Below is a small trained network, with its code and all its weights. Each question gives an input and a class and asks what happens when units are switched off, that is, made to give their printed mean instead of their output.

import numpy as np


def w(rows, s, z=0):
    codes = np.array(rows[::2]) - 128.0
    scale = np.full(codes.shape[1], s)
    scale[-1] = z or s
    return codes * scale


def norm(h):
    return h / np.sqrt((h * h).mean(-1, keepdims=True) + 1e-5)


def f(y):
    return np.maximum(y, 0)


def log_softmax(a):
    a = a - a.max(-1, keepdims=True)
    return a - np.log(np.exp(a).sum(-1, keepdims=True))


def net(x, mask):
    res = np.array(x, float).reshape(1, 3) / 4 @ E
    u = 0
    for l in range(3):
        y = f(norm(res) @ A[l][:, :-1].T + A[l][:, -1])
        res = res + np.where(mask[u : u + 7], y, B[l][:, -1]) @ B[l][:, :-1]
        u += 7
    return log_softmax(norm(res)[-1] @ U[:, :-1].T + U[:, -1])


A, B = {}, {}
E = w([
[92,57,199,79,145],'x0',
[84,64,87,52,253],'x1',
[40,136,116,153,114],'x2',
],0.0069)
A[0] = w([
[219,100,236,111,119,114],'L0N0',
[238,109,193,124,139,91],'L0N1',
[114,125,130,115,174,9],'L0N2',
[133,135,153,177,173,32],'L0N3',
[221,149,155,123,146,190],'L0N4',
[198,143,112,176,167,16],'L0N5',
[254,130,38,109,157,43],'L0N6',
],0.0079,0.0014)
B[0] = w([
[177,93,218,73,49,254],'L0N0',
[187,135,153,9,49,229],'L0N1',
[130,83,131,133,135,185],'L0N2',
[122,139,115,166,88,128],'L0N3',
[131,61,86,94,158,220],'L0N4',
[83,61,114,137,168,176],'L0N5',
[169,194,172,181,241,233],'L0N6',
],0.011,0.0036)
A[1] = w([
[81,39,122,132,205,171],'L1N0',
[145,37,66,82,138,96],'L1N1',
[2,176,167,206,32,128],'L1N2',
[235,223,110,121,215,249],'L1N3',
[178,167,185,121,99,167],'L1N4',
[93,159,73,37,137,94],'L1N5',
[182,45,54,87,47,190],'L1N6',
],0.0082,0.0015)
B[1] = w([
[130,172,130,211,97,254],'L1N0',
[120,197,130,132,83,197],'L1N1',
[130,107,49,49,190,224],'L1N2',
[88,8,129,117,241,223],'L1N3',
[61,97,106,200,114,197],'L1N4',
[127,92,168,152,97,165],'L1N5',
[175,132,99,207,100,191],'L1N6',
],0.012,0.006)
A[2] = w([
[157,6,155,90,128,224],'L2N0',
[119,198,129,160,214,145],'L2N1',
[66,230,162,161,137,26],'L2N2',
[84,109,127,32,93,91],'L2N3',
[223,137,219,67,37,3],'L2N4',
[108,159,96,147,83,121],'L2N5',
[138,181,42,46,154,105],'L2N6',
],0.011,0.002)
B[2] = w([
[117,192,115,140,72,254],'L2N0',
[192,126,173,111,159,198],'L2N1',
[7,130,194,76,111,184],'L2N2',
[139,173,125,193,153,170],'L2N3',
[182,31,148,60,103,233],'L2N4',
[116,135,163,104,171,165],'L2N5',
[125,147,63,36,108,188],'L2N6',
],0.016,0.0074)
U = w([
[143,181,143,143,133,1],'0',
[100,190,84,162,79,39],'1',
[175,77,160,94,38,204],'2',
[156,82,142,169,249,158],'3',
[104,172,6,56,127,164],'4',
[154,117,84,217,103,89],'5',
[35,144,197,105,126,188],'6',
],0.015,0.0055)

Each question gives the input, the list of numbers given to net, and the class t.
The units are the neurons (one row each of A and B). Each row of codes is followed by its name. A weight is (code - 128) times the scale printed after its matrix; where a second scale follows, it is the last column's (A, B and U).
mask holds one flag per neuron, layer by layer. A switched-off neuron (its flag False) gives its mean, the last column of its row in B, instead of its output. The means were averaged over made-up inputs and are rounded, as every weight is.
A unit's drop is (log p(t) with every unit on - log p(t) with that unit switched off) / (log p(t) with every unit on - log p(t) with every unit switched off).
The circuit of an input: a set's keep is (log p(t) with only the set's units on - log p(t) with every unit switched off) / (log p(t) with every unit on - log p(t) with every unit switched off). Starting from the 12 units with the biggest drops (on a tie, the unit counted first), units are removed one at a time, each time the one whose removal leaves the highest keep (on an exact tie, the one counted first), for as long as the keep stays at least 0.8.
units of the circuit, in order: the units of the circuit, biggest drop first
k most important neurons: the k neurons with the biggest drops, biggest first
k most important neurons of layer l: the k neurons of layer l with the biggest drops, biggest first
drop when u is switched off: that unit's drop, to one decimal
input [8,-2,6], class 4: most important neuron : [L1N2]
input [-7,-6,-6], class 3: units of the circuit, in order : [L0N6 L1N3]
input [3,3,-1], class 6: 2 most important neurons of layer 0 : [L0N1 L0N0]
input [4,-5,3], class 1: 2 most important neurons : [L1N2 L0N1]
input [-6,-2,2], class 3: 2 most important neurons : [L1N3 L0N6]
input [-6,6,6], class 6: 2 most important neurons : [L0N6 L2N2]
input [5,7,0], class 6: 2 most important neurons : [L1N0 L2N2]
input [-6,-8,-1], class 5: 2 most important neurons of layer 2 : [L2N4 L2N6]
input [-2,2,-8], class 3: 3 most important neurons : [L0N6 L1N3 L2N4]
input [6,5,-1], class 6: 2 most important neurons of layer 1 : [L1N0 L1N1]
input [5,4,0], class 6: 2 most important neurons : [L0N1 L0N0]
input [-1,8,2], class 6: drop when L1N1 is switched off : 0.1
input [2,0,7], class 4: drop when L0N4 is switched off : 0.0
input [3,8,1], class 6: drop when L0N6 is switched off : 0.1
input [-5,-2,-8], class 3: units of the circuit, in order : [L1N3]
